Below is a small trained network, with its code and all its weights. Each question gives an input and a class and asks what happens when units are switched off, that is, made to give their printed mean instead of their output.

import numpy as np


def w(rows, s, z=0):
    codes = np.array(rows[::2]) - 128.0
    scale = np.full(codes.shape[1], s)
    scale[-1] = z or s
    return codes * scale


def f(y):
    return y / 2 * (1 + np.tanh(0.7978845608 * (y + 0.044715 * y**3)))


def log_softmax(a):
    a = a - a.max(-1, keepdims=True)
    return a - np.log(np.exp(a).sum(-1, keepdims=True))


def net(x, mask):
    res = np.array(x, float).reshape(1, 6) / 4 @ E
    y = f(res @ A[0][:, :-1].T + A[0][:, -1])
    res = res + np.where(mask, y, B[0][:, -1]) @ B[0][:, :-1]
    return log_softmax(res[-1] @ U[:, :-1].T + U[:, -1])


A, B = {}, {}
E = w([
[132,129,123,120,140],'x0',
[18,44,254,37,234],'x1',
[126,143,157,155,126],'x2',
[164,144,115,44,130],'x3',
[74,191,113,28,55],'x4',
[195,135,161,34,113],'x5',
],0.0039)
A[0] = w([
[15,133,216,80,254,47],'neuron 0',
[184,188,31,161,51,93],'neuron 1',
[189,221,82,154,80,76],'neuron 2',
[148,68,175,236,184,219],'neuron 3',
[80,118,146,140,135,14],'neuron 4',
[46,56,252,88,183,44],'neuron 5',
[35,160,151,33,75,100],'neuron 6',
[59,73,119,238,135,209],'neuron 7',
[127,135,85,185,72,65],'neuron 8',
[71,108,129,92,173,10],'neuron 9',
[176,201,38,186,40,50],'neuron 10',
[184,216,74,169,76,47],'neuron 11',
[9,59,200,80,144,36],'neuron 12',
[187,171,108,168,110,108],'neuron 13',
[199,66,140,176,219,227],'neuron 14',
[134,139,154,139,241,28],'neuron 15',
[4,139,83,252,120,147],'neuron 16',
[95,136,153,99,144,5],'neuron 17',
[134,44,141,228,176,231],'neuron 18',
[120,161,125,12,42,224],'neuron 19',
[52,54,199,89,158,31],'neuron 20',
[56,90,199,106,171,34],'neuron 21',
[122,99,87,78,138,252],'neuron 22',
],0.0052,0.0025)
B[0] = w([
[219,38,40,233,250,199],'neuron 0',
[146,34,115,224,210,234],'neuron 1',
[84,61,110,187,177,191],'neuron 2',
[37,251,210,50,90,233],'neuron 3',
[221,66,55,131,166,87],'neuron 4',
[226,46,13,239,230,197],'neuron 5',
[35,178,118,211,144,160],'neuron 6',
[113,154,242,25,55,219],'neuron 7',
[210,48,62,141,132,138],'neuron 8',
[147,101,119,227,222,99],'neuron 9',
[183,27,79,235,223,225],'neuron 10',
[150,68,81,235,217,183],'neuron 11',
[193,37,28,196,239,167],'neuron 12',
[97,71,132,178,172,161],'neuron 13',
[21,231,184,112,71,224],'neuron 14',
[88,144,53,187,182,106],'neuron 15',
[214,57,226,5,54,197],'neuron 16',
[109,111,87,204,178,87],'neuron 17',
[34,252,206,33,16,238],'neuron 18',
[22,231,205,66,100,251],'neuron 19',
[211,60,18,221,194,151],'neuron 20',
[229,85,58,193,200,138],'neuron 21',
[49,152,204,53,61,212],'neuron 22',
],0.0038,0.0024)
U = w([
[27,248,151,134,102,219],'0',
[147,145,181,70,66,205],'1',
[230,62,53,254,206,5],'2',
[108,201,180,77,72,96],'3',
],0.0049,0.0027)

Each question gives the input, the list of numbers given to net, and the class t.
The units are the neurons (one row each of A and B). Each row of codes is followed by its name. A weight is (code - 128) times the scale printed after its matrix; where a second scale follows, it is the last column's (A, B and U).
mask holds one flag per neuron, in row order. A switched-off neuron (its flag False) gives its mean, the last column of its row in B, instead of its output. The means were averaged over made-up inputs and are rounded, as every weight is.
A unit's drop is (log p(t) with every unit on - log p(t) with that unit switched off) / (log p(t) with every unit on - log p(t) with every unit switched off).
The circuit of an input: a set's keep is (log p(t) with only the set's units on - log p(t) with every unit switched off) / (log p(t) with every unit on - log p(t) with every unit switched off). Starting from the 12 units with the biggest drops (on a tie, the unit counted first), units are removed one at a time, each time the one whose removal leaves the highest keep (on an exact tie, the one counted first), for as long as the keep stays at least 0.8.
circuit, biggest first: the units of the circuit, biggest drop first
unit that matters most: the unit with the biggest drop
k most important neurons: the k neurons with the biggest drops, biggest first
drop of u: that unit's drop, to one decimal
input [8,-8,7,-3,4,-5], class 2: unit that matters most => neuron 10
input [3,-8,-8,-6,4,-5], class 2: 2 most important neurons => (neuron 10; neuron 1)
input [-1,8,0,3,-4,-7], class 2: circuit, biggest first => (neuron 0; neuron 5)
input [-5,-7,-4,-4,-7,-8], class 1: 3 most important neurons => (neuron 16; neuron 7; neuron 18)
input [-6,8,-7,-4,-5,-1], class 2: circuit, biggest first => (neuron 5; neuron 0)
input [-6,8,-6,-5,-5,7], class 2: circuit, biggest first => (neuron 5; neuron 0)
input [-4,-8,7,8,3,2], class 2: circuit, biggest first => (neuron 10; neuron 1; neuron 11)
input [-8,7,-4,-1,-3,-4], class 2: drop of neuron 0 => 0.5
input [4,6,-8,-2,-1,1], class 2: drop of neuron 16 => 0.0
input [-3,-7,6,1,5,4], class 2: drop of neuron 11 => 0.2
input [6,8,-1,-1,-6,-1], class 2: drop of neuron 12 => 0.2
